Below is a small trained network, with its code and all its weights. Each question gives an input and a class and asks what happens when units are switched off, that is, made to give their printed mean instead of their output.

import numpy as np


def w(rows, s, z=0):
    codes = np.array(rows[::2]) - 128.0
    scale = np.full(codes.shape[1], s)
    scale[-1] = z or s
    return codes * scale


def f(y):
    return y / 2 * (1 + np.tanh(0.7978845608 * (y + 0.044715 * y**3)))


def log_softmax(a):
    a = a - a.max(-1, keepdims=True)
    return a - np.log(np.exp(a).sum(-1, keepdims=True))


def net(x, mask):
    res = np.array(x, float).reshape(1, 5) / 4 @ E
    y = f(res @ A[0][:, :-1].T + A[0][:, -1])
    res = res + np.where(mask, y, B[0][:, -1]) @ B[0][:, :-1]
    return log_softmax(res[-1] @ U[:, :-1].T + U[:, -1])


A, B = {}, {}
E = w([
[132,118,135,145,60,9,146,87,81,158,186],'x0',
[143,112,141,122,114,139,121,118,136,122,130],'x1',
[128,43,13,148,90,113,184,194,163,131,87],'x2',
[37,89,166,88,130,85,72,203,182,44,201],'x3',
[115,139,129,124,118,128,136,129,124,122,117],'x4',
],0.013)
A[0] = w([
[45,101,147,88,129,105,73,183,176,68,198,158],'n1',
[123,56,47,156,76,132,166,185,161,137,109,167],'n2',
[145,89,80,137,118,167,170,166,135,131,86,187],'n3',
[128,212,196,118,159,143,90,94,94,119,162,252],'n4',
[152,133,139,133,42,12,124,121,88,165,174,167],'n5',
[131,127,150,120,165,210,138,176,142,129,99,236],'n6',
[148,59,77,166,80,77,176,152,121,137,123,134],'n7',
[121,135,148,129,66,70,172,96,85,153,185,187],'n8',
[73,70,129,112,128,80,99,154,162,76,151,118],'n9',
],0.012,0.011)
B[0] = w([
[107,151,160,78,86,8,107,225,158,5,255,237],'n1',
[66,118,69,89,102,67,211,138,194,109,124,226],'n2',
[121,133,51,114,170,126,150,86,167,128,106,208],'n3',
[197,166,194,127,154,178,31,119,52,115,156,251],'n4',
[113,16,163,200,59,120,95,104,32,134,155,216],'n5',
[124,213,124,23,250,135,136,160,145,122,51,222],'n6',
[152,98,73,108,64,83,197,127,83,169,79,204],'n7',
[135,95,138,212,108,132,108,62,86,159,156,202],'n8',
[42,83,188,156,110,131,195,222,153,87,187,190],'n9',
],0.0094,0.023)
U = w([
[200,216,152,87,203,230,111,79,69,178,67,251],'0',
[209,136,166,244,98,186,84,25,93,213,128,212],'1',
[164,229,174,35,125,109,68,219,128,54,166,152],'2',
[109,80,216,191,97,80,43,119,108,52,205,55],'3',
[125,161,47,88,181,119,186,85,190,153,42,132],'4',
[156,91,49,133,10,79,162,50,99,175,101,77],'5',
[39,160,100,71,143,92,156,167,254,69,159,74],'6',
[76,42,169,160,43,68,213,182,122,101,150,42],'7',
],0.0068,0.0031)

Each question gives the input, the list of numbers given to net, and the class t.
The units are the neurons (one row each of A and B). Each row of codes is followed by its name. A weight is (code - 128) times the scale printed after its matrix; where a second scale follows, it is the last column's (A, B and U).
mask holds one flag per neuron, in row order. A switched-off neuron (its flag False) gives its mean, the last column of its row in B, instead of its output. The means were averaged over made-up inputs and are rounded, as every weight is.
A unit's drop is (log p(t) with every unit on - log p(t) with that unit switched off) / (log p(t) with every unit on - log p(t) with every unit switched off).
The circuit of an input: a set's keep is (log p(t) with only the set's units on - log p(t) with every unit switched off) / (log p(t) with every unit on - log p(t) with every unit switched off). Starting from all 9 units, units are removed one at a time, each time the one whose removal leaves the highest keep (on an exact tie, the one counted first), for as long as the keep stays at least 0.8.
circuit, biggest first: the units of the circuit, biggest drop first
unit that matters most: the unit with the biggest drop
top k neurons: the k neurons with the biggest drops, biggest first
drop when u is switched off: that unit's drop, to one decimal
input [-2,7,1,-7,5], class 4: unit that matters most	n4
input [1,-8,-7,-5,-2], class 1: circuit, biggest first	(n6, n1)
input [5,6,3,0,6], class 5: top 2 neurons	(n1, n7)
input [0,6,-4,-4,-5], class 0: top 2 neurons	(n1, n5)
input [-1,4,2,3,-1], class 6: circuit, biggest first	(n4, n5)
input [1,8,0,0,5], class 1: circuit, biggest first	(n1, n2)
input [1,-7,-4,-5,-1], class 1: circuit, biggest first	(n6, n1)
input [1,3,0,-8,-7], class 1: top 3 neurons	(n2, n6, n1)
input [5,-6,1,-2,8], class 5: top 2 neurons	(n4, n1)
input [1,3,6,0,-4], class 5: top 2 neurons	(n1, n7)
input [1,0,3,-6,3], class 5: top 2 neurons	(n6, n7)
input [-3,0,0,0,0], class 0: top 2 neurons	(n1, n2)
input [-4,-2,1,-8,5], class 4: top 2 neurons	(n4, n3)
input [-1,-2,-4,0,2], class 0: circuit, biggest first	(n1)
input [-7,-2,0,-5,-1], class 0: top 2 neurons	(n2, n1)
input [0,-4,2,2,5], class 6: circuit, biggest first	(n5, n4)
input [-1,-4,1,3,6], class 6: circuit, biggest first	(n4, n5)
input [0,8,7,7,3], class 6: top 3 neurons	(n5, n2, n1)
input [0,1,-6,-1,7], class 0: top 2 neurons	(n1, n5)
input [8,8,-6,0,-7], class 1: top 2 neurons	(n1, n8)
input [0,0,7,-3,7], class 4: unit that matters most	n5
input [-1,3,-7,-3,3], class 0: drop when n1 is switched off	0.4
input [-3,-8,3,-1,2], class 4: drop when n1 is switched off	0.5
input [3,-2,6,0,6], class 5: drop when n7 is switched off	0.2
